Here is a tiny trained network, its code and every weight. The questions are about switching its units off for an input and a class, where a switched-off unit gives its printed mean instead of its output.

import numpy as np


def w(rows, s, z=0):
    codes = np.array(rows[::2]) - 128.0
    scale = np.full(codes.shape[1], s)
    scale[-1] = z or s
    return codes * scale


def f(y):
    return y / 2 * (1 + np.tanh(0.7978845608 * (y + 0.044715 * y**3)))


def log_softmax(a):
    a = a - a.max(-1, keepdims=True)
    return a - np.log(np.exp(a).sum(-1, keepdims=True))


def net(x, mask):
    res = np.array(x, float).reshape(1, 8) / 4 @ E
    y = f(res @ A[0][:, :-1].T + A[0][:, -1])
    res = res + np.where(mask, y, B[0][:, -1]) @ B[0][:, :-1]
    return log_softmax(res[-1] @ U[:, :-1].T + U[:, -1])


A, B = {}, {}
E = w([
[159,98,163,35,106,44,19,131,139],'x0',
[24,145,138,86,215,116,98,1,23],'x1',
[125,148,80,101,122,118,144,142,123],'x2',
[147,139,159,105,127,141,143,124,132],'x3',
[154,138,114,114,141,140,148,125,131],'x4',
[121,127,110,118,152,92,157,152,123],'x5',
[59,171,189,206,79,157,221,118,121],'x6',
[113,105,102,163,125,109,118,120,128],'x7',
],0.0071)
A[0] = w([
[120,99,128,71,94,105,3,191,133,77],'N0',
[92,129,153,42,208,118,69,21,45,178],'N1',
[27,157,141,148,123,171,194,55,81,66],'N2',
[76,171,131,157,150,119,191,70,72,74],'N3',
[174,88,108,109,96,95,52,203,226,115],'N4',
[113,144,168,138,38,164,168,190,158,253],'N5',
],0.0064,0.0044)
B[0] = w([
[163,115,185,47,146,173,67,159,126,174],'N0',
[64,88,45,175,82,153,174,140,85,254],'N1',
[160,254,170,98,169,106,88,49,205,197],'N2',
[168,193,184,114,113,106,155,104,214,176],'N3',
[183,119,135,50,178,121,85,130,139,200],'N4',
[113,61,114,170,95,133,139,136,57,216],'N5',
],0.0093,0.0087)
U = w([
[145,74,114,87,109,141,122,211,56,230],'0',
[43,172,113,176,109,164,230,162,79,139],'1',
[199,220,254,16,204,61,75,95,168,4],'2',
],0.0059,0.0031)

Each question gives the input, the list of numbers given to net, and the class t.
The units are the neurons (one row each of A and B). Each row of codes is followed by its name. A weight is (code - 128) times the scale printed after its matrix; where a second scale follows, it is the last column's (A, B and U).
mask holds one flag per neuron, in row order. A switched-off neuron (its flag False) gives its mean, the last column of its row in B, instead of its output. The means were averaged over made-up inputs and are rounded, as every weight is.
A unit's drop is (log p(t) with every unit on - log p(t) with that unit switched off) / (log p(t) with every unit on - log p(t) with every unit switched off).
The circuit of an input: a set's keep is (log p(t) with only the set's units on - log p(t) with every unit switched off) / (log p(t) with every unit on - log p(t) with every unit switched off). Starting from all 6 units, units are removed one at a time, each time the one whose removal leaves the highest keep (on an exact tie, the one counted first), for as long as the keep stays at least 0.8.
circuit, biggest first: the units of the circuit, biggest drop first
top k neurons: the k neurons with the biggest drops, biggest first
drop when u is switched off: that unit's drop, to one decimal
input [6,7,3,-1,1,1,-8,-8], class 0: circuit, biggest first : [N1]
input [8,3,-4,-5,-2,-3,5,-5], class 1: top 2 neurons : [N1 N4]
input [2,-7,0,3,-6,1,-7,1], class 2: top 2 neurons : [N4 N1]
input [-5,8,7,7,8,-1,8,6], class 2: top 2 neurons : [N2 N3]
input [-7,5,0,0,1,-5,2,-2], class 2: top 2 neurons : [N2 N3]
input [2,-8,8,3,8,8,-6,1], class 2: top 2 neurons : [N4 N1]
input [7,4,2,8,3,4,8,1], class 1: circuit, biggest first : [N1 N4]
input [1,-3,8,-5,4,4,-7,3], class 2: top 3 neurons : [N1 N4 N5]
input [6,2,-8,-2,3,-3,-2,-4], class 0: top 2 neurons : [N1 N2]
input [7,-7,2,-7,-2,4,-2,4], class 2: top 3 neurons : [N4 N1 N0]
input [-7,2,7,8,6,-5,3,-2], class 2: top 2 neurons : [N2 N1]
input [6,5,-7,-8,-4,2,-5,-4], class 0: top 2 neurons : [N1 N0]
input [-4,4,-6,-3,-6,7,4,4], class 2: top 2 neurons : [N2 N3]
input [6,4,-3,8,4,7,-8,0], class 0: top neuron : [N1]
input [0,6,3,1,1,3,-2,-3], class 1: drop when N1 is switched off : 0.5
input [-3,4,-1,-8,2,-4,2,-5], class 2: drop when N4 is switched off : -0.3
input [0,8,-4,7,-5,2,-6,-4], class 1: drop when N4 is switched off : 0.1
input [-7,6,1,6,7,-2,7,5], class 2: drop when N2 is switched off : 0.5
